Below are the code and all the weights of a small trained network. Each question names an input and a target symbol and asks about switching units off, where a switched-off unit gives its printed mean instead of its output.

import numpy as np


def w(rows, s, z=0):
    codes = np.array(rows[::2]) - 128.0
    scale = np.full(codes.shape[1], s)
    scale[-1] = z or s
    return codes * scale


def norm(h):
    return h / np.sqrt((h * h).mean(-1, keepdims=True) + 1e-5)


def f(y):
    return y / 2 * (1 + np.tanh(0.7978845608 * (y + 0.044715 * y**3)))


def softmax(a):
    e = np.exp(a - a.max(-1, keepdims=True))
    return e / e.sum(-1, keepdims=True)


def log_softmax(a):
    a = a - a.max(-1, keepdims=True)
    return a - np.log(np.exp(a).sum(-1, keepdims=True))


def net(x, mask):
    ids = ['ΣΦαγητψ'.index(c) for c in x.split()]
    T = len(ids)
    res = E[ids] + P[:T]
    r = norm(res)
    for j in range(2):
        rows = slice(3 * j, 3 * j + 3)
        q, k, v = (r @ M[0][rows].T for M in (Q, K, V))
        z = softmax(np.where(np.tri(T) > 0, q @ k.T / 3**0.5, -1e9)) @ v
        o = O[0][rows]
        res = res + np.where(mask[j], z, o[:, -1]) @ o[:, :-1]
    y = f(norm(res) @ A[0][:, :-1].T + A[0][:, -1])
    res = res + np.where(mask[2:14], y, B[0][:, -1]) @ B[0][:, :-1]
    return log_softmax(norm(res)[-1] @ U[:, :-1].T + U[:, -1])


Q, K, V, O, A, B = {}, {}, {}, {}, {}, {}
E = w([
[83,139,219,93],'Σ',
[84,138,218,93],'Φ',
[143,122,94,236],'α',
[88,132,216,97],'γ',
[138,140,85,241],'η',
[145,106,166,145],'τ',
[136,181,162,2],'ψ',
],0.016)
P = w([
[157,86,223,171],'0',
[152,120,72,64],'1',
[67,95,161,168],'2',
[153,153,104,102],'3',
[58,96,140,155],'4',
[150,166,117,119],'5',
[52,99,124,152],'6',
[149,178,123,137],'7',
[36,107,110,145],'8',
[146,198,137,152],'9',
[7,115,65,129],'10',
[148,172,154,173],'11',
],0.021)
Q[0] = w([
[129,119,142,152],'h0',
[116,157,148,143],'h0',
[129,254,146,160],'h0',
[166,99,76,73],'h1',
[97,98,145,161],'h1',
[142,190,125,120],'h1',
],0.027)
K[0] = w([
[142,145,105,117],'h0',
[95,115,87,108],'h0',
[20,127,91,136],'h0',
[142,4,119,89],'h1',
[82,150,151,145],'h1',
[163,203,95,94],'h1',
],0.024)
V[0] = w([
[127,158,96,91],'h0',
[110,216,124,152],'h0',
[91,170,184,149],'h0',
[75,126,106,144],'h1',
[189,140,100,99],'h1',
[157,5,181,164],'h1',
],0.016)
O[0] = w([
[157,165,35,22,80],'h0',
[59,39,134,67,120],'h0',
[138,24,123,127,254],'h0',
[68,98,122,111,109],'h1',
[101,252,148,90,90],'h1',
[121,154,188,254,69],'h1',
],0.0083,0.0061)
A[0] = w([
[250,194,126,96,186],'n0',
[76,132,152,125,182],'n1',
[38,130,93,126,172],'n2',
[133,90,145,139,146],'n3',
[156,174,75,120,190],'n4',
[69,73,89,206,57],'n5',
[143,144,107,93,110],'n6',
[126,87,23,127,141],'n7',
[214,235,74,44,1],'n8',
[213,160,47,148,58],'n9',
[162,169,187,175,15],'n10',
[123,93,164,84,157],'n11',
],0.018,0.0064)
B[0] = w([
[142,75,173,211,255],'n0',
[128,118,61,174,218],'n1',
[144,72,139,185,217],'n2',
[139,149,128,167,177],'n3',
[71,167,218,86,180],'n4',
[100,128,77,129,247],'n5',
[145,126,106,35,158],'n6',
[114,172,175,142,196],'n7',
[134,137,248,63,236],'n8',
[149,124,82,75,182],'n9',
[82,86,139,217,150],'n10',
[126,159,119,144,251],'n11',
],0.013,0.0076)
U = w([
[148,119,172,224,90],'Σ',
[112,149,81,148,253],'Φ',
[112,88,89,90,144],'α',
[4,198,93,68,85],'γ',
[223,175,112,151,75],'η',
[116,135,204,75,239],'τ',
[204,125,97,101,74],'ψ',
],0.016,0.0031)

Each question gives the input, a string of symbols that net reads in full, and the target symbol t.
The units are the heads (3 rows each of Q, K, V and O) and the neurons (one row each of A and B). Each row of codes is followed by its name. A weight is (code - 128) times the scale printed after its matrix; where a second scale follows, it is the last column's (O, A, B and U).
mask holds one flag per unit, heads first, then neurons. A switched-off unit (its flag False) gives its mean, the last column of its rows in O or B, instead of its output. The means were averaged over made-up inputs and are rounded, as every weight is.
A unit's drop is (log p(t) with every unit on - log p(t) with that unit switched off) / (log p(t) with every unit on - log p(t) with every unit switched off).
The circuit of an input: a set's keep is (log p(t) with only the set's units on - log p(t) with every unit switched off) / (log p(t) with every unit on - log p(t) with every unit switched off). Starting from the 12 units with the biggest drops (on a tie, the unit counted first), units are removed one at a time, each time the one whose removal leaves the highest keep (on an exact tie, the one counted first), for as long as the keep stays at least 0.8.
circuit, biggest first: the units of the circuit, biggest drop first
unit that matters most: the unit with the biggest drop
top k neurons: the k neurons with the biggest drops, biggest first
heads that matter: for each layer, one digit per head in row order, 1 if its drop is at least 0.15 and else 0, layers parted by /
input ψ γ ψ η τ γ η η α Φ, target γ: heads that matter	11
input Φ τ Φ Φ Σ ψ α, target Φ: circuit, biggest first	n0, h0
input Σ α ψ, target Σ: unit that matters most	h1
input ψ Φ η Σ, target γ: circuit, biggest first	n0, h0, h1, n8
input ψ α ψ ψ ψ, target γ: heads that matter	11
input η Φ ψ α ψ α ψ Σ γ ψ Φ, target α: circuit, biggest first	n2, h1, n0
input γ ψ γ Φ τ α τ Σ γ γ η γ, target γ: circuit, biggest first	n0, h0, n8
input η Φ τ Σ η, target Φ: heads that matter	00
input ψ ψ Φ ψ α Φ Φ Σ, target ψ: top 3 neurons	n4, n8, n7
input η γ α α γ Σ, target η: top 3 neurons	n4, n8, n5
input α ψ ψ η Φ Σ, target γ: circuit, biggest first	n0, h1, h0, n8
input γ Φ ψ α γ η Σ ψ ψ γ γ α, target η: circuit, biggest first	n9, h1, n2
input τ α α Σ Φ Φ, target ψ: top 4 neurons	n4, n8, n0, n7
input γ ψ α η Φ τ Φ Φ η γ, target γ: circuit, biggest first	h0, n0, n8
input τ Σ α η Φ ψ η α Σ ψ Σ Φ, target τ: circuit, biggest first	h1
input α ψ α Σ α η η Φ ψ ψ Σ, target Φ: heads that matter	00
input α ψ Σ ψ Σ τ ψ η, target τ: heads that matter	01
input ψ α τ Φ, target Σ: heads that matter	10
input Σ ψ Φ Φ ψ γ Σ Σ Σ γ Φ Φ, target η: top 4 neurons	n4, n8, n11, n5
input τ Φ τ Σ τ Σ, target Σ: circuit, biggest first	n8
input ψ τ τ γ γ α γ Φ, target η: top 2 neurons	n8, n4
input γ ψ ψ, target Φ: heads that matter	10
input η Φ τ Σ γ ψ η τ Φ Φ α α, target Φ: top 3 neurons	n8, n9, n5
input τ Φ η Φ, target γ: top 3 neurons	n0, n2, n8
input Φ ψ Φ α, target τ: heads that matter	01
input η Φ τ Σ, target Σ: heads that matter	10
input Σ η τ ψ ψ η, target τ: heads that matter	00
